Here is a tiny trained network, its code and every weight. The questions are about switching its units off for an input and a target symbol, where a switched-off unit gives its printed mean instead of its output.

import numpy as np


def w(rows, s, z=0):
    codes = np.array(rows[::2]) - 128.0
    scale = np.full(codes.shape[1], s)
    scale[-1] = z or s
    return codes * scale


def norm(h):
    return h / np.sqrt((h * h).mean(-1, keepdims=True) + 1e-5)


def f(y):
    return np.maximum(y, 0)


def softmax(a):
    e = np.exp(a - a.max(-1, keepdims=True))
    return e / e.sum(-1, keepdims=True)


def log_softmax(a):
    a = a - a.max(-1, keepdims=True)
    return a - np.log(np.exp(a).sum(-1, keepdims=True))


def net(x, mask):
    ids = ['ΔΘΛΠΩαβεζξστ'.index(c) for c in x.split()]
    T = len(ids)
    res = E[ids] + P[:T]
    u = 0
    for l in range(3):
        q, k, v = (norm(res) @ M[l].T for M in (Q, K, V))
        z = softmax(np.where(np.tri(T) > 0, q @ k.T / 2**0.5, -1e9)) @ v
        res = res + np.where(mask[u], z, O[l][:, -1]) @ O[l][:, :-1]
        u += 1
        y = f(norm(res) @ A[l][:, :-1].T + A[l][:, -1])
        res = res + np.where(mask[u : u + 8], y, B[l][:, -1]) @ B[l][:, :-1]
        u += 8
    return log_softmax(norm(res)[-1] @ U[:, :-1].T + U[:, -1])


Q, K, V, O, A, B = {}, {}, {}, {}, {}, {}
E = w([
[179,167,142,240,141,92,195],'Δ',
[73,72,179,195,151,84,129],'Θ',
[123,125,6,178,190,136,139],'Λ',
[103,53,134,124,116,151,198],'Π',
[151,172,30,58,143,211,69],'Ω',
[91,160,125,184,108,177,103],'α',
[115,129,80,106,81,210,244],'β',
[85,239,175,113,185,96,75],'ε',
[181,75,148,109,59,171,149],'ζ',
[61,73,104,138,52,60,123],'ξ',
[123,194,49,71,152,90,143],'σ',
[125,94,97,85,146,165,64],'τ',
],0.018)
P = w([
[2,48,95,110,172,145,50],'0',
[100,174,122,69,164,113,145],'1',
[100,129,157,104,142,140,117],'2',
[116,131,194,92,116,122,106],'3',
[120,134,175,96,138,122,81],'4',
[131,133,200,86,122,119,122],'5',
[113,140,159,71,151,132,81],'6',
[140,138,211,92,119,119,136],'7',
[159,143,245,96,111,115,153],'8',
[78,201,131,92,221,122,43],'9',
[164,155,242,107,118,107,156],'10',
[130,142,184,89,140,147,106],'11',
[142,127,204,70,123,127,118],'12',
],0.0054)
Q[0] = w([
[1,70,74,177,76,183,107],'L0H1',
[198,228,151,95,144,124,124],'L0H1',
],0.0052)
K[0] = w([
[210,100,108,123,72,171,101],'L0H1',
[69,195,2,164,176,108,89],'L0H1',
],0.0089)
V[0] = w([
[103,146,62,199,114,1,80],'L0H1',
[222,64,226,21,143,124,236],'L0H1',
],0.0033)
O[0] = w([
[203,2,107,107,146,74,123,5],'L0H1',
[139,117,145,126,182,68,193,222],'L0H1',
],0.0086,0.0028)
A[0] = w([
[41,165,112,104,125,83,128,217],'L0N1',
[119,80,114,128,52,179,145,5],'L0N2',
[146,168,96,72,154,37,142,128],'L0N3',
[131,181,127,79,140,138,105,89],'L0N4',
[124,93,173,86,123,137,89,132],'L0N5',
[156,68,169,187,88,53,187,250],'L0N6',
[94,71,152,157,136,2,105,79],'L0N7',
[54,54,143,194,189,110,137,92],'L0N8',
],0.0082,0.0019)
B[0] = w([
[141,12,190,154,50,129,180,215],'L0N1',
[140,52,95,159,112,68,72,228],'L0N2',
[22,136,183,204,52,70,85,161],'L0N3',
[112,71,134,97,69,123,117,180],'L0N4',
[88,96,79,71,255,131,118,213],'L0N5',
[75,120,64,111,220,180,107,253],'L0N6',
[68,137,59,196,32,200,115,178],'L0N7',
[94,236,177,97,197,212,188,181],'L0N8',
],0.0069,0.0054)
Q[1] = w([
[86,136,72,64,206,197,2],'L1H1',
[151,168,202,136,92,24,122],'L1H1',
],0.0065)
K[1] = w([
[223,2,168,113,105,175,192],'L1H1',
[120,173,92,210,134,197,137],'L1H1',
],0.0071)
V[1] = w([
[254,124,221,83,121,142,143],'L1H1',
[25,216,102,22,131,157,159],'L1H1',
],0.0045)
O[1] = w([
[141,41,57,30,161,187,141,4],'L1H1',
[254,66,90,114,76,43,198,88],'L1H1',
],0.0092,0.0012)
A[1] = w([
[135,2,108,143,79,122,89,186],'L1N1',
[171,119,98,201,113,51,68,168],'L1N2',
[119,150,109,66,140,195,74,172],'L1N3',
[122,144,15,187,199,46,107,102],'L1N4',
[147,101,116,215,204,129,201,110],'L1N5',
[165,103,36,153,41,130,34,1],'L1N6',
[203,224,96,177,151,225,157,6],'L1N7',
[104,83,207,171,184,203,80,239],'L1N8',
],0.0074,0.00094)
B[1] = w([
[100,73,96,111,187,52,94,254],'L1N1',
[138,217,147,67,191,94,103,146],'L1N2',
[81,33,218,174,213,189,229,237],'L1N3',
[255,61,134,200,151,25,101,164],'L1N4',
[188,192,102,66,173,68,151,177],'L1N5',
[221,242,85,95,112,140,111,180],'L1N6',
[131,71,185,198,91,146,138,166],'L1N7',
[217,179,111,41,151,97,119,247],'L1N8',
],0.0066,0.0069)
Q[2] = w([
[126,42,10,3,199,25,148],'L2H1',
[115,170,128,116,77,130,253],'L2H1',
],0.0046)
K[2] = w([
[28,93,113,149,170,82,254],'L2H1',
[157,104,168,75,93,138,136],'L2H1',
],0.008)
V[2] = w([
[166,253,36,80,234,40,146],'L2H1',
[122,202,87,134,128,140,136],'L2H1',
],0.0037)
O[2] = w([
[223,167,168,64,180,88,255,253],'L2H1',
[80,88,40,169,178,182,214,16],'L2H1',
],0.0064,0.0011)
A[2] = w([
[190,42,40,82,141,67,100,12],'L2N1',
[174,217,96,54,112,224,172,133],'L2N2',
[111,178,174,222,56,154,212,195],'L2N3',
[229,244,119,246,98,68,135,137],'L2N4',
[142,157,11,200,97,18,51,172],'L2N5',
[145,39,26,98,101,23,128,136],'L2N6',
[87,120,97,57,234,107,45,141],'L2N7',
[255,125,39,163,93,145,171,6],'L2N8',
],0.0067,0.0014)
B[2] = w([
[144,173,81,98,125,154,113,214],'L2N1',
[137,136,73,129,19,99,100,156],'L2N2',
[102,89,41,117,140,112,2,176],'L2N3',
[109,88,167,112,133,223,136,185],'L2N4',
[188,123,224,124,123,233,134,168],'L2N5',
[115,165,134,129,221,67,74,196],'L2N6',
[115,92,126,168,51,162,193,255],'L2N7',
[134,61,84,167,66,76,169,153],'L2N8',
],0.0073,0.0081)
U = w([
[79,34,201,114,146,172,189,96],'Δ',
[140,163,189,63,125,83,100,129],'Θ',
[169,140,46,92,57,151,150,152],'Λ',
[96,78,96,190,160,129,12,59],'Π',
[50,219,53,144,228,143,138,32],'Ω',
[153,126,126,204,189,135,163,154],'α',
[156,176,112,101,105,233,75,65],'β',
[76,82,64,166,89,57,166,149],'ε',
[140,143,195,65,118,80,99,110],'ζ',
[107,179,116,59,123,78,254,111],'ξ',
[196,140,130,159,160,124,143,251],'σ',
[123,89,72,48,208,71,84,234],'τ',
],0.0079,0.0022)

Each question gives the input, a string of symbols that net reads in full, and the target symbol t.
The units are the heads (2 rows each of Q, K, V and O) and the neurons (one row each of A and B). Each row of codes is followed by its name. A weight is (code - 128) times the scale printed after its matrix; where a second scale follows, it is the last column's (O, A, B and U).
mask holds one flag per unit, layer by layer, with each layer's heads first. A switched-off unit (its flag False) gives its mean, the last column of its rows in O or B, instead of its output. The means were averaged over made-up inputs and are rounded, as every weight is.
A unit's drop is (log p(t) with every unit on - log p(t) with that unit switched off) / (log p(t) with every unit on - log p(t) with every unit switched off).
The circuit of an input: a set's keep is (log p(t) with only the set's units on - log p(t) with every unit switched off) / (log p(t) with every unit on - log p(t) with every unit switched off). Starting from the 12 units with the biggest drops (on a tie, the unit counted first), units are removed one at a time, each time the one whose removal leaves the highest keep (on an exact tie, the one counted first), for as long as the keep stays at least 0.8.
circuit, biggest first: the units of the circuit, biggest drop first
unit that matters most: the unit with the biggest drop
k most important neurons: the k neurons with the biggest drops, biggest first
top k neurons in layer l: the k neurons of layer l with the biggest drops, biggest first
drop of u: that unit's drop, to one decimal
input ζ ε Ω ζ Θ ζ Π ζ τ Δ ζ τ, target Δ: circuit, biggest first	[L1N3, L2N7]
input τ τ ξ Θ ξ σ τ ε σ α, target β: 2 most important neurons	[L2N4, L1N3]
input Δ τ Λ, target σ: unit that matters most	L1N4
input ζ τ τ ζ, target τ: circuit, biggest first	[L1N1, L2N6, L0N2]
input Π τ ζ Ω ζ τ, target Δ: 3 most important neurons	[L0N2, L1N3, L2N7]
input Ω τ ξ ξ, target Π: top 3 neurons in layer 0	[L0N7, L0N1, L0N6]
input σ ζ α ζ ζ ζ ζ Δ Ω ζ Λ ε, target ζ: 2 most important neurons	[L0N6, L0N1]
input β ζ ζ ξ ξ Λ ζ Θ, target Ω: 3 most important neurons	[L0N8, L0N7, L0N6]
input τ ζ τ τ Λ, target α: top 2 neurons in layer 0	[L0N8, L0N2]
input ζ τ τ ζ τ Θ, target Ω: top 2 neurons in layer 2	[L2N3, L2N7]
input ζ τ ε Δ β α Δ τ ζ, target τ: top 2 neurons in layer 0	[L0N2, L0N8]
input ζ ζ ζ Θ ζ τ τ τ τ Θ β, target Λ: 3 most important neurons	[L1N1, L1N3, L2N3]
input Π τ τ τ ξ ξ Λ ζ β, target Λ: top 3 neurons in layer 1	[L1N1, L1N3, L1N4]
input ζ Ω ζ σ ζ ζ Λ ζ ξ σ, target ζ: unit that matters most	L0N3
input ζ ζ ε, target ζ: 3 most important neurons	[L0N1, L0N6, L1N3]
input Λ τ β ξ, target Π: top 2 neurons in layer 0	[L0N7, L0N6]
input τ β Λ, target σ: top 3 neurons in layer 1	[L1N4, L1N5, L1N3]
input Λ ξ ξ τ Ω, target Λ: 2 most important neurons	[L1N6, L2N2]
input τ ξ Ω, target Λ: top 2 neurons in layer 2	[L2N2, L2N8]
input ζ ζ Θ ζ Λ α ξ Π, target ξ: unit that matters most	L0H1
input ζ ζ τ τ ξ β, target ε: top 2 neurons in layer 1	[L1N8, L1N6]
input ζ ε Ω τ ζ Ω ζ ξ σ, target Θ: drop of L2N5	0.2
